Here is a tiny trained network, its code and every weight. The questions are about switching its units off for an input and a target symbol, where a switched-off unit gives its printed mean instead of its output.

import numpy as np


def w(rows, s, z=0):
    codes = np.array(rows[::2]) - 128.0
    scale = np.full(codes.shape[1], s)
    scale[-1] = z or s
    return codes * scale


def f(y):
    return np.maximum(y, 0)


def softmax(a):
    e = np.exp(a - a.max(-1, keepdims=True))
    return e / e.sum(-1, keepdims=True)


def log_softmax(a):
    a = a - a.max(-1, keepdims=True)
    return a - np.log(np.exp(a).sum(-1, keepdims=True))


def net(x, mask):
    ids = ['ΓΛΞΨΩαβδεζηθπστφ'.index(c) for c in x.split()]
    T = len(ids)
    res = E[ids] + P[:T]
    q, k, v = (res @ M[0].T for M in (Q, K, V))
    z = softmax(np.where(np.tri(T) > 0, q @ k.T / 3**0.5, -1e9)) @ v
    res = res + np.where(mask[0], z, O[0][:, -1]) @ O[0][:, :-1]
    y = f(res @ A[0][:, :-1].T + A[0][:, -1])
    res = res + np.where(mask[1:9], y, B[0][:, -1]) @ B[0][:, :-1]
    return log_softmax(res[-1] @ U[:, :-1].T + U[:, -1])


Q, K, V, O, A, B = {}, {}, {}, {}, {}, {}
E = w([
[118,114,111,192,113],'Γ',
[146,90,172,3,117],'Λ',
[174,87,146,129,103],'Ξ',
[83,117,110,110,155],'Ψ',
[150,120,102,100,102],'Ω',
[191,119,86,146,108],'α',
[150,91,127,193,133],'β',
[180,105,93,176,169],'δ',
[88,113,139,58,130],'ε',
[141,99,140,124,82],'ζ',
[50,74,209,55,167],'η',
[206,89,128,95,149],'θ',
[143,61,203,84,145],'π',
[33,125,118,139,155],'σ',
[167,97,130,63,122],'τ',
[102,108,106,188,155],'φ',
],0.021)
P = w([
[128,114,91,127,131],'0',
[78,183,127,93,184],'1',
[118,95,93,115,128],'2',
[140,113,223,151,193],'3',
[115,78,95,113,124],'4',
[128,179,182,133,48],'5',
[109,63,96,110,123],'6',
[158,154,208,126,252],'7',
[107,50,97,108,120],'8',
[150,199,234,146,33],'9',
[104,34,99,106,115],'10',
[142,187,212,144,245],'11',
],0.027)
Q[0] = w([
[212,192,250,202,113],'H1',
[132,119,121,115,213],'H1',
[108,166,141,121,60],'H1',
],0.012)
K[0] = w([
[154,249,192,135,154],'H1',
[129,141,125,116,104],'H1',
[144,116,146,132,156],'H1',
],0.018)
V[0] = w([
[109,162,133,7,79],'H1',
[110,114,172,90,163],'H1',
[58,106,123,160,124],'H1',
],0.012)
O[0] = w([
[175,143,116,52,35,203],'H1',
[182,150,96,24,191,254],'H1',
[110,246,131,214,131,154],'H1',
],0.013,0.0064)
A[0] = w([
[87,149,178,111,106,241],'N1',
[151,33,50,167,94,123],'N2',
[172,114,141,86,192,230],'N3',
[91,121,30,147,61,45],'N4',
[180,101,143,160,131,141],'N5',
[102,131,179,139,187,198],'N6',
[130,163,193,84,152,79],'N7',
[129,106,2,127,122,2],'N8',
],0.015,0.0085)
B[0] = w([
[140,115,101,179,43,172],'N1',
[101,213,174,80,147,166],'N2',
[68,97,141,144,107,255],'N3',
[158,46,194,201,76,148],'N4',
[105,162,78,132,83,146],'N5',
[185,97,150,97,127,185],'N6',
[143,186,80,161,180,206],'N7',
[208,124,76,161,249,148],'N8',
],0.014,0.027)
U = w([
[41,108,188,155,117,178],'Γ',
[133,137,101,42,82,128],'Λ',
[118,243,155,77,70,182],'Ξ',
[187,99,83,163,196,123],'Ψ',
[236,146,187,99,103,136],'Ω',
[198,252,161,144,147,35],'α',
[120,207,146,149,139,255],'β',
[121,204,80,134,230,18],'δ',
[170,38,132,99,59,121],'ε',
[149,172,191,103,31,206],'ζ',
[28,114,85,112,89,123],'η',
[54,111,104,88,223,172],'θ',
[31,27,169,71,132,75],'π',
[90,123,112,173,34,156],'σ',
[144,46,192,57,184,71],'τ',
[97,92,186,157,215,51],'φ',
],0.012,0.0084)

Each question gives the input, a string of symbols that net reads in full, and the target symbol t.
The units are the heads (3 rows each of Q, K, V and O) and the neurons (one row each of A and B). Each row of codes is followed by its name. A weight is (code - 128) times the scale printed after its matrix; where a second scale follows, it is the last column's (O, A, B and U).
mask holds one flag per unit, heads first, then neurons. A switched-off unit (its flag False) gives its mean, the last column of its rows in O or B, instead of its output. The means were averaged over made-up inputs and are rounded, as every weight is.
A unit's drop is (log p(t) with every unit on - log p(t) with that unit switched off) / (log p(t) with every unit on - log p(t) with every unit switched off).
The circuit of an input: a set's keep is (log p(t) with only the set's units on - log p(t) with every unit switched off) / (log p(t) with every unit on - log p(t) with every unit switched off). Starting from all 9 units, units are removed one at a time, each time the one whose removal leaves the highest keep (on an exact tie, the one counted first), for as long as the keep stays at least 0.8.
circuit, biggest first: the units of the circuit, biggest drop first
most important unit: the unit with the biggest drop
k most important neurons: the k neurons with the biggest drops, biggest first
input δ π σ σ Ψ σ φ π Γ, target Γ: circuit, biggest first	(H1)
input σ τ δ α Ω π, target ε: circuit, biggest first	(H1, N6, N1)
input π ε θ ε, target Ξ: circuit, biggest first	(H1, N7, N3)
input ε π Λ ε Ω ζ Ω Ψ β π ζ δ, target θ: 3 most important neurons	(N3, N7, N1)
input Ψ π τ π Λ δ, target θ: circuit, biggest first	(H1, N3)
input π Ω θ θ Ω Λ ε π β Λ, target θ: circuit, biggest first	(H1, N7, N3)
input η Λ α δ Ω Ω β δ, target σ: circuit, biggest first	(H1, N5)
input σ π Ψ Λ, target θ: circuit, biggest first	(N7, N3, H1)
input Ψ Λ Ω ζ ε θ η Γ Ω σ, target Ω: circuit, biggest first	(N6, H1, N3)
input ζ Γ π θ τ Ψ, target π: circuit, biggest first	(H1, N3)
input Λ β δ φ β β η τ Γ θ, target η: circuit, biggest first	(H1, N3, N7, N6)
input ε φ ε, target ε: circuit, biggest first	(H1, N4, N2)
input Ω π π ε η φ ζ, target ζ: 4 most important neurons	(N2, N7, N3, N4)
input Ψ τ π α π Ω φ η, target σ: circuit, biggest first	(H1, N1)
input ζ Ξ τ σ Ψ Λ ε Ω Ω θ, target σ: most important unit	N3
input π δ β, target β: circuit, biggest first	(N3, N2, H1, N7)
input σ Λ δ ζ Ξ ε φ, target φ: 3 most important neurons	(N7, N3, N1)
input Λ Λ α, target α: circuit, biggest first	(N2, N3, H1)
input Ψ θ π δ Ψ, target Ψ: 2 most important neurons	(N3, N8)
input β π π, target π: most important unit	N7
input Ψ Γ η η, target Ω: 2 most important neurons	(N6, N1)
input τ Ψ Λ θ, target β: 2 most important neurons	(N3, N7)
input Ω α ζ Ψ Ψ Ψ, target β: 2 most important neurons	(N8, N1)
input Ξ Ψ ε ε Λ Ω α ε, target σ: 2 most important neurons	(N1, N2)
input Ω β Ψ π Ξ π ζ Ξ, target θ: 3 most important neurons	(N7, N3, N1)
input Ω ε φ Ψ Λ, target Λ: 2 most important neurons	(N4, N6)
input π ε Λ θ τ, target τ: most important unit	N8
input σ Γ ε π θ π, target θ: 3 most important neurons	(N7, N3, N4)
